Each row was made from one path, in order. Every step used is in the known rows, and no mark comes twice. Write each row's path.
Known rows
veved > sulir > ritu > fabef > vamu > zatad > pebob: [ -93   74 -134  103   47   -7 -111  -25  -19    1   97  -17  -31  -20
   82 -224  -54  -79  141  -10   89  -37   36  -15   20   41  -98   25
   -3  145   49  -28   49  -32  -37  172   39  -89  -25   50  -26    7
  -11   35  -78   38   23  -50]
fabef > fulim > gegefiv > ritu: [  -9  -28   64 -172  -58   94  111   73   19  -99  -42  -30   38   14
   -2  154   84 -108   13  -31  188  -57 -112 -342  139  -67  -28   54
  -53 -174  -25 -111  -67  -21  103  -31   71   32 -286   84 -125 -154
  -74   97    6   31  -71   27]
bipi > doda > pebob > zatad > veved > sulir > vamu: [  46   63  123  -35  -30  -99 -304  -50   22   99   19   55   22  -19
  -36   29   42   72 -155  -48 -197  -18   51   95 -170   37   44  -88
   96  227  -61   35   24   10 -326  134  -83  -12    5  107  -52  -46
   79  -25    8  -73   48 -139]
fulim > gegefiv > vamu > sulir > ritu > veved > bipi > doda: [ -50   -9  -79   60   82   13  189   -1  159  -41 -121  -31   -3   34
  -87   71  -65   90   42   27  -54    0  -21  107  -33  -25   11  -53
  -25 -161  -20    4  -13   10   72 -131   40   27  155 -228  101   45
  -13  -67   82    3  -23  236]
zatad > veved > sulir > ritu: [ -16  107   25  -38   49  -96 -165  -32  142   50  104   98  -32    8
   50  156  131   -9  -57  -62 -273    1   78   66  -88  -12 -114  -11
   70  149 -149  -28  -40  -13 -423  160 -133  -21  -73   78 -141 -169
  116  -28  -54  -40   47  -79]
ritu > veved > fulim > gegefiv > vamu > zatad: [ -34  159   24   67   93   89  207   11  -40  -37  -63 -104   51   16
  123  -91   38  -42   14   40  156  -15  -47  -88   14   -2  -29  133
  -64   80  141 -108   29  -78   48   -6   31 -101  -56  106  -28  114
  -29   46  -77   93  -26   71]
sulir > ritu > fabef > vamu > zatad > veved > bipi > doda: [ -31  -26  -77   75   19  -49    1  -25  170    7  -16   10  -51   42
  -86   25  -60   29   73   -4  -51    3   15  114  -97   28  -38  -50
   30 -133  -49   27   -5   15  -82   -3  -82    6  118 -202  124   27
   30  -51   96  -21    0  154]
vamu > sulir > zatad > pebob > gegefiv > ritu: [ -97 -136  -63  -23   19    7  -95  -11   -5  -53   20  -71  -28  -36
   14   16  108  -98   89   66  125   17  -10 -113  202    0   40   20
 -104   29   -4    3  -53   25  -73  -10   -7  -38   23  -24  -30  -57
  -13   17   37   -1  -55   18]
zatad > vamu > sulir > bipi > doda > gegefiv > ritu > veved > fulim: [ -48   55  -22   12   24   -5   98    7  -28    0  -97  -41  -45   48
  -36  118   63  -60   43    3 -112   27    9  -54   82   34   -8   37
    8  -10   19   23  -24  -10  -82  -28   63  -13  105   49  -54   52
  146   -8   25   45  -10 -105]
gegefiv > vamu > sulir > ritu > fabef > doda > pebob: [  84  -17  122  -76  -38   29  -88   58 -232    6   91  107   66 -119
  115 -165 -117   74 -123  -61   68   36   -4  -55  -57  -70  -14   57
   96 -146  -56   -1  -48  -67  382 -142   55   49  -97   56  -93   27
  -50    1  -87  -20   70  -86]
veved > bipi > doda > pebob > gegefiv > vamu > sulir > ritu: [   8   -2  -68  -36  199  -79   -2   -7   71   17   31   41   -1  -21
   41 -115   77   43   42   34 -219   10   42  137   40  -47  -31   34
  -43   37 -104  -20  -43  -39  -86  -34  -53   -4   13  -82 -143   -3
  -58  -31   18  -15    9   32]
zatad > vamu > sulir > bipi > doda > pebob: [  41   -4   27  -20  -65    6  101   17 -111  -10  -23   40   68  -22
 -165 -101 -146  109  -88   -6  -84   86   -3   81  -28  100  132  -62
   39 -119  -12   32  -19   28  367 -251  138  101   98  -80  146   52
   13  -36   72  -79   41  -24]
bipi > doda > gegefiv > vamu > zatad > sulir: [  34    7    4   16  -18   57  -49  -50  -25   45   10   22   81   -3
   57  -89   75  -15  -25   42  -41   35   38  131  -50  -30  -40  -27
  -44  190   43  -47  -35   14 -208   -2  -47  -44  198   -9   39   73
  -14   23  -64   -2   61   64]
ritu > vamu > sulir > zatad > veved > pebob: [-143   53   13  124  -48   37 -103  -60  -66   45   72   -2  -67   38
   32    6 -117  -52   -2   28  -44   89   12    1  -31  177   95 -119
   61   51  141   98   84   16  109  242  -55 -129   78   61  137  -11
  122  -79 -101   83    1  -97]
zatad > veved > pebob > bipi > doda > gegefiv > vamu > sulir > ritu > fabef: [  60  -25  -95   -7    5  -78 -188    8   58   67   34   83  -66   24
   81   -5   23  -55  142  -60 -157  -27   96   38   23  -61 -131    4
   48  -90 -148    9   13   -5 -181  136 -162  -14 -210  -58 -174  -14
  -75    6  -11   17   44 -121]
zatad > vamu > sulir > bipi > doda: [  24  -30  -40   87  -31  -18  162   -9   79  -23 -135   12   13   16
 -140   30  -28   48   60   -5 -235    1   32  132    8   58   46  -14
  -50  -74  -12   49   -5  -17  -77 -195   18   52  185 -153   58   64
   52  -42  152  -74   -8  142]
bipi > doda > pebob > veved: [  47  -61  152  -99 -201   73  -70   25 -106   46  114   35    4  -10
 -131  216  -51  105 -289   26   41   92  -42 -106  -62  103  110  -91
  128  -50   30   78   14  102  627  -53  206  169  101  122  197  -35
    0  -70   56  -69  -23 -131]
gegefiv > bipi > doda > pebob > zatad > vamu > sulir > ritu > fabef: [ 120   75    9  -22   51 -107 -122   33  -33   77   32   90   12  -26
   93  -56    4   15   11 -123 -201  -67   92  100  -21  -84  -97   95
   24   17 -144  -18   66  -66  -37   37  -89   80 -283   63 -212  -49
  -37   21   -1  -21   52 -186]
bipi > doda > pebob > veved > fulim > gegefiv > ritu > fabef > vamu: [  29  -78   -4  -66    2   36 -184   75  -88   -8   80  -56  -17  -15
   42  -16   34  -50   81  -12  269 -111  -72 -250    0  -92  -51   40
   32  -87  -73  -31   -3    3  228  146  -63   58 -250  106 -172    8
 -101  109  -52   59  -19 -153]
vamu > zatad > pebob > bipi > doda: [ -20 -146 -103   46  -92   39  -23  -40  119  -39  -13   38  -35  -16
 -194   63 -132   19   11   33  -37   12    2  132   45  107   62  -74
   33 -216   17   72   28   57   86 -137  131   87  312 -236  229  132
  -41  -82  216  -95  -37  196]
fabef > vamu > sulir > ritu > veved > bipi > doda: [ -54  -25 -120   48  139   -9  176  -13  118   -8  -76   -8   -8    9
  -80  -13  -83   83   59   25  -30    0   -7   99  -72  -24   -4  -37
  -11 -102  -13   19   13   14   60 -101   48   42  207 -213  121   54
    9  -68   84   13  -11  234]
bipi > doda > pebob > veved > zatad > vamu > sulir > ritu > fabef: [ 123   79   21  -14   39 -109 -139   26  -16   95    7   83   -9   10
   35  -35   45    9    5  -93 -191  -45   94   39  -65  -62 -121   33
   80   70 -141  -19   56  -48  -75  129 -108   41 -292   99 -191  -71
  -40   24  -62    7   72 -244]
fulim > gegefiv > ritu > vamu > sulir > bipi > doda > pebob > zatad: [   9  -29   90  -16  -93  106  -82   18  -58   31  128    6   64  -23
 -117  -17  -13  110 -124   62  139   24  -64  -77    5  -32  154  -18
   36  -41   40   15   48   28  176    1   36  130   92   96  165   -6
 -119  -37   44  -35  -20  -20]
fulim > gegefiv > bipi > doda > pebob > veved > zatad > sulir > ritu: [  -3   71  136  -97   10  -54 -119  -26  115   35   72  110   25  -14
   -1   82   54   90 -192  -39 -264   37   49  214  -39  -42   11  -90
   64   82 -105   21  -57   12 -164   69  -40   51   32   63  -22 -163
   57  -63  -85  -84   48 -104]
sulir > vamu > zatad > veved > fulim > gegefiv: [  40   96    8   42  -11  -37   36   36   39 -120 -136  -57  -85   82
  -83  280   66  -53  -47  -56 -106  -74  -51  -80   96  103   -3  -37
   46  -10   28    6   -8  -17  -85   36   25 -109 -220  141  -79   -5
  108    5  -56    9  -57 -135]
gegefiv > ritu > veved > bipi > doda > pebob > zatad > vamu > sulir: [   8   44  -22   85  136    4   27  -16 -105   69  -37  -36   52  -17
   -7 -135    8   69  -52   59  -72   -4   -7   -5  -43  -23   48   33
  -81  198   69  -33   95  -45 -133    7   27   36  164   35   27   74
  -32  -16    6   48   12  -30]
ritu > vamu > zatad > sulir > bipi > doda: [  24   13   -9   91  -52    1  130  -32   89   -4  -52   30   42   16
 -105  -35  -37   35   39   -4 -161   14   38  180  -48   38   37  -45
   -8  -61   15   34  -20    2 -107 -114  -41   40  190 -152  107   67
   43  -49   98  -64   19  189]
fabef > gegefiv > ritu > vamu > sulir: [  93  -36  -68   38  198  -19   -7    2 -157   36   24   39   46  -44
  157 -280   69  -66  144   44   55  -76   -6 -189  -11  -97  -44   97
  -78  209   42  -81   57  -81 -140  116 -119  -15 -164   54 -237  101
 -116   67 -120  111    7   62]
doda > pebob > gegefiv > ritu > vamu: [ 106 -103   41  -88   68  -50  -26   32 -105    7  130  -15   31  -65
   81 -107   20  -74   50   19  123  -74  -39  -63   24  -30    8   93
  -25   30  -73  -23  -24   -5  105   66  -85   51 -287   16 -184  -17
 -113   71   30   45  -20  -24]
veved > fulim > gegefiv > vamu > zatad: [-16 105  38  55  47  86 138   9 -20 -42 -31 -84  35  14 100 -69  60 -58
  22  43 100 -28 -48 -62  41  14 -28 126 -80  62 113 -95  14 -88   4   3
  -3 -87 -55 112 -64 105 -57  60 -44  58 -39  68]
ritu > fabef > fulim > gegefiv > vamu > zatad: [  42  151   34  -18   28   93  197   39  -32  -37  -66  -67   76   22
  127 -120   35  -70   36   -7  200  -53  -49 -149   15  -53  -78  144
  -66   17  104 -147   38  -89  113   -7   27  -87 -249  106  -85   40
 -112   99  -71   80  -16   42]
fabef > ritu > vamu > zatad > pebob: [ -53   22 -115  109   50    0  -18  -25  -99  -11   83  -18  -23  -40
   61 -298  -94 -104  146   18  152  -25   -3  -69   24   94  -37   55
  -12  118  122   -8   70  -12  141  128   58  -63   -8   40   28   59
  -20   32  -28   63  -10   41]
bipi > doda > pebob > fulim > gegefiv > ritu > vamu > sulir > zatad: [  -2   -3   59   41  135    3   32  -56 -156   12  -86   -1   47    3
    4 -283   74   33   10   44  112   67   29   22  -52    2  126  -18
   42  154  119   -6   39    5   83   16  -52  -96   15    8  -44  129
  -30  -11 -157   47   20   56]
vamu > sulir > bipi > doda > pebob > fulim > gegefiv > ritu > veved: [ -86  106    8   -4   74   61  251   40  -88  -55 -147  -69   54   21
    3  -42  -22   27  -20   19  224   49  -56 -194   79  -55   48   17
    1  -53   67  -61  -27   39  261 -148  169   15  -42  -31   67   14
   43  -22  -75   87  -10   81]
ritu > fabef > fulim > gegefiv > bipi > doda > pebob > veved > sulir: [  44  117  181 -174 -250   85 -112   33    6   12   34   31   22    5
  -78  308  -13  100 -326  -27   29    4  -31  -76  -75  -59   39 -123
   32   42  -28  -21   32   49  326    7  142  141 -110  149   40 -134
    5  -11  -82  -83   13 -177]
sulir > ritu > fabef > gegefiv > bipi: [  64  -22   90 -144  -70  -66   -5   51   28  -51   29  120   23  -75
  241   99  -90  -13   -9 -143  -20  -60    6    5   76 -132  -42   95
  -45 -177  -70   16  -10  -62   90 -121   -8   71 -306   45 -190 -153
   28   50  -23  -78  -15    3]
sulir > zatad > veved > bipi: [-147   38  -12  147  -61    7   25  -52   95   -3   95  -32  -73   80
    5  169  -43   26  -69  -13    6   73  -12   12  -82   81   59 -108
   28 -159  100   48   12   40 -227   91 -118  -99  201  -38  248 -144
  129  -97   38   11  -29  137]
gegefiv > bipi > doda > pebob > zatad > vamu: [  91  -29  173  -48 -108  -25  -87   13  -48   50   51    7   56  -51
  -46  123  -59   79 -191  -45 -156  -35  -21  176  -48   61   83   50
    6   51  -31   60   56  -19   57  -59   85  119   54  113   24  -65
   20   17  150  -94   -2 -190]
veved > bipi > doda > gegefiv: [  69 -299  -65 -181 -152   -9  158    8  113  -40  -71   62  -50    1
 -168  220  -38   35   47   13  -38   69    8  132   57   14   -3  -91
   -7 -174 -113  103 -112  121   86 -252  126   57  118 -178  125  -46
  -76    2  142 -110  -21  135]

Write each row's path
[ -12   -6  -34   68  -47   21   84    0  115  -47  -94  -20   36   22
  -88  -25    6   12  108   -7  -32  -21    8   51   11  -41    7  -43
  -48 -128  -24   -9  -52   -2 -168  -92  -86   30   77 -146   39   44
   -9    3   50  -49    7  164]	fulim > gegefiv > ritu > fabef > vamu > zatad > sulir > bipi > doda
[ -37 -106   32  -60 -125   -9  -22  -32  125  -67  -90    6  -16  -53
 -108  195  -87   71  -92   -1  -74   25   32  300   63   45  126  -62
  -62  -55  -44  110  -17   59  239 -260  124   77  201 -207  143    9
  104  -75  136 -154  -33  105]	veved > sulir > zatad > pebob > gegefiv > bipi > doda
[  40  -35  118  -61   -4  -59   57   -9   45   51 -122  -24   44  -12
  -25   59   15    8  -20  -16  -77  -11   14  115  -80   -2  -20   29
    2  147  -65   11  -12  -12 -308   13   -3  -17   -4   36  -19 -102
   46   65   24    1   43 -133]	bipi > doda > gegefiv > ritu > veved > zatad > vamu
[   2   10   73   22  -65  -17 -139  -18  -66   12   53   23  -96   22
   35   96   77 -115  -25    7  -39   33    2  -77    9   87  -41   47
   86   52   40   43  -44  -30 -149  117  -57  -87   58  117  -53   76
  157  -12  -44   34   -6 -138]	fabef > doda > gegefiv > ritu > vamu > zatad > veved > fulim
[ -40    5  -36  -40   99   -3  271    8  -52   18 -129  -46   61  -17
   61  -64    9    2   71    9   95   61   16 -120   -6  -64   -9   65
  -43   39   13  -37  -41   36  -86 -124   71    1   34  -62   20   -2
   37   10   -8   63   20   73]	zatad > vamu > sulir > bipi > doda > gegefiv > ritu > veved
[   1   83  -51   26  150   28   95   28  -73  -25   -9  -77   14  -15
  123 -206   53 -102  129    7  227  -86  -37 -178   18  -60 -100  154
  -74   99   70 -111   46  -93  -79  104  -65  -67 -212  143 -144  101
  -89  110 -105   99  -21   13]	veved > fulim > gegefiv > ritu > fabef > vamu > zatad
[  56  -70 -140 -129  137  -73  140   44   12  -89  -79  -55  -14  -39
 -146   55  -52   92  -54   58   55   12  -32  114  117  -13   69  -57
  -25  -32  -73   47  -33   85  356 -255  177   25  -30 -150  110   -1
  -22  -45   45  -41  -13  -25]	fabef > vamu > sulir > ritu > veved > bipi > doda > pebob > gegefiv
[-123  -70  -97   96  -97   60  -12  -40   28  -22   52  -40  -33    6
   -1 -142 -109  -44  124   61  101   57    2   73   76  109    3  -29
  -37  -33   95   33  -17   24  138  -10  123  -76  223 -110  160   54
  -42   -5   59   -7  -17   96]	veved > bipi > doda > gegefiv > vamu > zatad > pebob
[-128  -89    0   72  -78   27   -2  -47   30   38  163  -43  -89   34
   30   34  -21   31  -44   75   42   68  -22  -40    1   29   66 -114
  -39  -53  123   81    9   52  -57  179  -18  -17  223   13  134  -97
  -66  -69   23   11  -65   82]	doda > gegefiv > ritu > vamu > sulir > zatad > pebob > veved > bipi
[ -49  106  -33  131    1   -9 -244  -24  -84   30   42  -20 -109   91
   20  119  112  -94    9  -30  -26    1   32 -108  -25   90  -10  -13
  121   71   73   33   59   -4 -125  227 -130 -137   28  167  -28   39
  217  -24  -99   79   10 -232]	ritu > fabef > vamu > sulir > zatad > veved > fulim
[   4  -33  -59    4   46   10 -199   67  -61  -19   81  -69  -42    9
  128    3   78 -121  161  -43  256 -150  -58 -281   13  -97 -112   82
    8  -45  -70  -60    1  -22  -67  223 -166  -34 -313  119 -223  -36
  -34  126  -77  105  -18 -137]	zatad > veved > fulim > gegefiv > ritu > fabef > vamu
[  36  -39  -72   -7   53   24  -97  -44  -23   43   41   22   55  -28
   58 -173   63  -39   37   34   57  -14   32   46  -38  -99  -64  -26
  -52  134   16  -58  -13   21 -377   76 -108  -12  132  -31    1   89
  -85   43  -71   10   55   68]	pebob > bipi > doda > gegefiv > ritu > fabef > vamu > zatad > sulir
[  65 -157  -63 -125 -134  -35   82   -6   90   -4  -86   38  -27   10
  -94   49   24   18  105    9   22   65   59   72  -15  -34  -33  -60
    0   -5  -95   53  -98  104 -167 -139   -9  -16   28 -129   68   -1
  -34   32   14  -85   38   39]	ritu > fabef > vamu > zatad > veved > sulir > bipi > doda > gegefiv
[-119   77   16  136  -73   27   46  -17  107  -43   36  -75  -84  106
   26  130  -17   -9  -59   39   59   20  -71    6   34   53    3  -58
  -36 -107  107   -1  -14    9 -132   69  -36 -104  108  -35  160  -71
   52  -49   21   41  -61  132]	pebob > fulim > gegefiv > vamu > zatad > veved > bipi
